Below are the code and all the weights of a small trained network. Each question names an input and a class and asks about switching units off, where a switched-off unit gives its printed mean instead of its output.

import numpy as np


def w(rows, s, z=0):
    codes = np.array(rows[::2]) - 128.0
    scale = np.full(codes.shape[1], s)
    scale[-1] = z or s
    return codes * scale


def norm(h):
    return h / np.sqrt((h * h).mean(-1, keepdims=True) + 1e-5)


def f(y):
    return y / 2 * (1 + np.tanh(0.7978845608 * (y + 0.044715 * y**3)))


def log_softmax(a):
    a = a - a.max(-1, keepdims=True)
    return a - np.log(np.exp(a).sum(-1, keepdims=True))


def net(x, mask):
    res = np.array(x, float).reshape(1, 8) / 4 @ E
    u = 0
    for l in range(4):
        y = f(norm(res) @ A[l][:, :-1].T + A[l][:, -1])
        res = res + np.where(mask[u : u + 4], y, B[l][:, -1]) @ B[l][:, :-1]
        u += 4
    return log_softmax(norm(res)[-1] @ U[:, :-1].T + U[:, -1])


A, B = {}, {}
E = w([
[122,246,95,164,97,112,81,129],'x0',
[199,191,170,178,136,136,182,92],'x1',
[197,164,182,171,103,70,176,144],'x2',
[102,162,61,159,123,110,92,122],'x3',
[80,125,96,118,115,108,127,79],'x4',
[58,163,102,125,70,62,114,110],'x5',
[158,109,119,190,105,60,157,142],'x6',
[91,106,156,56,89,155,81,90],'x7',
],0.0011)
A[0] = w([
[253,75,185,163,136,96,233,138,250],'0.n0',
[37,162,38,81,77,129,90,104,178],'0.n1',
[179,112,188,101,101,127,237,112,59],'0.n2',
[143,116,141,90,139,107,113,126,1],'0.n3',
],0.0023,0.00048)
B[0] = w([
[45,202,133,128,151,158,58,61,249],'0.n0',
[154,128,193,103,145,240,159,34,212],'0.n1',
[106,95,118,129,180,136,4,18,157],'0.n2',
[93,116,126,104,103,106,103,118,112],'0.n3',
],0.0018,0.0015)
A[1] = w([
[89,35,101,25,171,179,124,168,10],'1.n0',
[117,113,120,159,128,194,107,124,120],'1.n1',
[251,136,182,183,212,154,238,154,253],'1.n2',
[93,119,84,45,70,79,60,153,123],'1.n3',
],0.0018,0.00037)
B[1] = w([
[212,72,166,254,117,36,150,150,248],'1.n0',
[186,130,136,115,172,120,112,91,167],'1.n1',
[8,66,92,102,205,191,51,16,254],'1.n2',
[110,82,211,137,183,161,121,109,171],'1.n3',
],0.0018,0.00052)
A[2] = w([
[127,230,127,189,111,4,162,82,30],'2.n0',
[95,168,97,158,115,81,128,126,6],'2.n1',
[121,212,113,147,83,88,153,70,2],'2.n2',
[89,61,182,57,79,93,128,45,225],'2.n3',
],0.0022,0.00044)
B[2] = w([
[184,2,148,139,134,52,140,186,193],'2.n0',
[193,90,146,68,132,159,121,122,121],'2.n1',
[151,61,119,76,98,146,160,233,158],'2.n2',
[91,157,147,209,191,167,97,91,246],'2.n3',
],0.0026,0.0011)
A[3] = w([
[171,185,25,168,210,209,110,180,233],'3.n0',
[254,216,154,151,112,51,126,120,254],'3.n1',
[123,3,93,106,167,65,178,204,135],'3.n2',
[17,107,89,119,111,135,85,87,236],'3.n3',
],0.0024,0.00055)
B[3] = w([
[67,71,240,140,157,148,111,29,244],'3.n0',
[125,4,109,151,138,82,130,152,180],'3.n1',
[230,105,171,186,81,23,127,168,183],'3.n2',
[207,150,164,135,186,151,147,119,242],'3.n3',
],0.0027,0.0011)
U = w([
[199,55,117,192,92,3,151,220,160],'0',
[121,218,71,28,38,156,153,182,2],'1',
[75,109,178,140,223,215,97,15,201],'2',
],0.005,0.0032)

Each question gives the input, the list of numbers given to net, and the class t.
The units are the neurons (one row each of A and B). Each row of codes is followed by its name. A weight is (code - 128) times the scale printed after its matrix; where a second scale follows, it is the last column's (A, B and U).
mask holds one flag per neuron, layer by layer. A switched-off neuron (its flag False) gives its mean, the last column of its row in B, instead of its output. The means were averaged over made-up inputs and are rounded, as every weight is.
A unit's drop is (log p(t) with every unit on - log p(t) with that unit switched off) / (log p(t) with every unit on - log p(t) with every unit switched off).
The circuit of an input: a set's keep is (log p(t) with only the set's units on - log p(t) with every unit switched off) / (log p(t) with every unit on - log p(t) with every unit switched off). Starting from the 12 units with the biggest drops (on a tie, the unit counted first), units are removed one at a time, each time the one whose removal leaves the highest keep (on an exact tie, the one counted first), for as long as the keep stays at least 0.8.
units of the circuit, in order: the units of the circuit, biggest drop first
most important unit: the unit with the biggest drop
k most important neurons: the k neurons with the biggest drops, biggest first
k most important neurons of layer l: the k neurons of layer l with the biggest drops, biggest first
drop of u: that unit's drop, to one decimal
input [8,6,2,7,4,-3,3,4], class 0: units of the circuit, in order : [2.n0 3.n1]
input [-6,0,7,-7,2,-5,5,-2], class 2: units of the circuit, in order : [0.n0 1.n2]
input [-5,3,4,1,-2,-3,6,1], class 2: most important unit : 1.n2
input [-4,-8,1,3,-1,-6,0,-3], class 0: 2 most important neurons : [3.n2 1.n0]
input [-4,-2,-1,2,-8,-2,5,-1], class 2: 2 most important neurons : [2.n0 0.n0]
input [-1,-5,-2,-2,-4,-7,5,5], class 0: units of the circuit, in order : [1.n0 3.n2]
input [4,5,5,-2,-7,5,-8,4], class 1: 2 most important neurons of layer 0 : [0.n1 0.n0]
input [-7,-4,7,0,-2,-6,3,-8], class 2: units of the circuit, in order : [1.n2 0.n0]
input [4,0,3,7,-3,4,-7,0], class 1: 2 most important neurons of layer 2 : [2.n3 2.n2]
input [-6,-7,2,-5,4,6,-3,-4], class 0: 2 most important neurons of layer 1 : [1.n0 1.n2]
input [7,0,7,-8,5,-1,-4,1], class 0: 2 most important neurons of layer 3 : [3.n1 3.n0]
input [-3,-8,-3,1,4,-3,-1,-6], class 0: 2 most important neurons of layer 0 : [0.n0 0.n2]
input [-7,-2,5,3,6,-8,8,0], class 2: drop of 1.n2 : 0.2
input [-2,2,0,-2,4,4,0,-3], class 0: most important neuron : [2.n0]
input [0,2,7,7,6,-1,-4,1], class 0: drop of 3.n3 : 0.0
input [5,7,-2,3,4,3,2,1], class 0: drop of 2.n0 : 0.6
